Below are the code and all the weights of a small trained network. Each question names an input and a class and asks about switching units off, where a switched-off unit gives its printed mean instead of its output.

import numpy as np


def w(rows, s, z=0):
    codes = np.array(rows[::2]) - 128.0
    scale = np.full(codes.shape[1], s)
    scale[-1] = z or s
    return codes * scale


def f(y):
    return np.maximum(y, 0)


def log_softmax(a):
    a = a - a.max(-1, keepdims=True)
    return a - np.log(np.exp(a).sum(-1, keepdims=True))


def net(x, mask):
    res = np.array(x, float).reshape(1, 7) / 4 @ E
    y = f(res @ A[0][:, :-1].T + A[0][:, -1])
    res = res + np.where(mask, y, B[0][:, -1]) @ B[0][:, :-1]
    return log_softmax(res[-1] @ U[:, :-1].T + U[:, -1])


A, B = {}, {}
E = w([
[185,72,145,206,124,112,83,164,91,118,54],'x0',
[89,61,113,204,76,135,111,129,165,128,37],'x1',
[128,96,50,160,139,61,191,155,107,196,70],'x2',
[91,132,153,113,87,167,176,47,167,136,121],'x3',
[187,189,208,254,106,148,59,149,114,106,101],'x4',
[139,71,137,160,23,149,154,88,145,139,58],'x5',
[70,112,146,125,117,139,72,232,188,117,140],'x6',
],0.0099)
A[0] = w([
[85,150,180,114,54,159,61,124,195,79,147,188],'neuron 0',
[133,204,125,88,194,59,164,195,76,120,160,200],'neuron 1',
[116,35,133,138,132,78,102,234,122,150,113,192],'neuron 2',
[141,140,136,194,104,143,32,156,184,106,189,212],'neuron 3',
[133,99,139,156,92,115,170,66,15,183,122,167],'neuron 4',
[201,167,174,128,183,77,119,45,155,180,254,234],'neuron 5',
[76,95,8,133,128,114,148,197,167,121,94,144],'neuron 6',
[81,55,22,120,110,83,177,78,171,207,104,252],'neuron 7',
[68,101,182,107,51,210,70,92,198,102,78,203],'neuron 8',
[135,136,187,170,140,170,171,41,98,120,120,241],'neuron 9',
[136,221,104,122,223,118,123,174,96,156,176,182],'neuron 10',
],0.0084,0.0032)
B[0] = w([
[133,113,164,197,134,223,179,86,204,75,173,199],'neuron 0',
[60,136,167,89,155,29,37,119,119,36,162,220],'neuron 1',
[58,84,99,137,160,161,50,175,90,204,131,211],'neuron 2',
[133,69,76,173,152,181,103,115,135,148,195,210],'neuron 3',
[191,106,200,43,177,105,130,59,56,203,79,189],'neuron 4',
[149,190,148,133,2,113,181,96,57,58,140,220],'neuron 5',
[1,87,125,39,68,115,73,201,153,224,62,209],'neuron 6',
[123,102,79,57,117,46,178,163,170,134,95,249],'neuron 7',
[163,87,95,179,90,142,220,65,197,136,161,207],'neuron 8',
[251,174,141,104,181,123,167,29,125,150,100,187],'neuron 9',
[70,183,134,117,87,100,53,97,112,60,199,223],'neuron 10',
],0.0075,0.015)
U = w([
[87,50,121,34,106,65,147,209,192,199,51,137],'0',
[161,122,169,171,95,238,232,90,221,89,162,133],'1',
[102,215,165,58,96,99,73,112,94,43,186,7],'2',
[90,65,154,184,215,173,40,248,104,147,142,212],'3',
[254,137,195,106,154,81,181,89,49,178,43,148],'4',
],0.0077,0.0017)

Each question gives the input, the list of numbers given to net, and the class t.
The units are the neurons (one row each of A and B). Each row of codes is followed by its name. A weight is (code - 128) times the scale printed after its matrix; where a second scale follows, it is the last column's (A, B and U).
mask holds one flag per neuron, in row order. A switched-off neuron (its flag False) gives its mean, the last column of its row in B, instead of its output. The means were averaged over made-up inputs and are rounded, as every weight is.
A unit's drop is (log p(t) with every unit on - log p(t) with that unit switched off) / (log p(t) with every unit on - log p(t) with every unit switched off).
The circuit of an input: a set's keep is (log p(t) with only the set's units on - log p(t) with every unit switched off) / (log p(t) with every unit on - log p(t) with every unit switched off). Starting from all 11 units, units are removed one at a time, each time the one whose removal leaves the highest keep (on an exact tie, the one counted first), for as long as the keep stays at least 0.8.
circuit, biggest first: the units of the circuit, biggest drop first
unit that matters most: the unit with the biggest drop
top k neurons: the k neurons with the biggest drops, biggest first
drop when u is switched off: that unit's drop, to one decimal
input [-6,-4,3,3,8,8,-2], class 4: unit that matters most -> neuron 4
input [2,-8,5,-4,1,5,6], class 3: circuit, biggest first -> (neuron 7; neuron 2)
input [6,-7,2,3,1,-1,7], class 3: top 2 neurons -> (neuron 5; neuron 2)
input [0,-4,-8,-6,6,0,3], class 1: top 2 neurons -> (neuron 0; neuron 3)
input [-4,2,-5,-1,-7,5,3], class 1: top 2 neurons -> (neuron 0; neuron 8)
input [3,-5,8,-5,4,1,-3], class 2: top 2 neurons -> (neuron 1; neuron 10)
input [-2,7,-3,-2,5,4,-7], class 4: top 2 neurons -> (neuron 4; neuron 9)
input [-5,4,-2,-4,4,-5,3], class 3: top 4 neurons -> (neuron 3; neuron 5; neuron 9; neuron 7)
input [7,3,3,-4,-1,-3,5], class 3: top 2 neurons -> (neuron 2; neuron 7)
input [6,-3,-4,3,-6,-3,-8], class 4: drop when neuron 4 is switched off -> 0.1
input [-7,-4,1,-5,-7,-1,8], class 2: drop when neuron 1 is switched off -> 1.5
input [2,-2,-2,5,1,5,-4], class 4: drop when neuron 4 is switched off -> 0.2
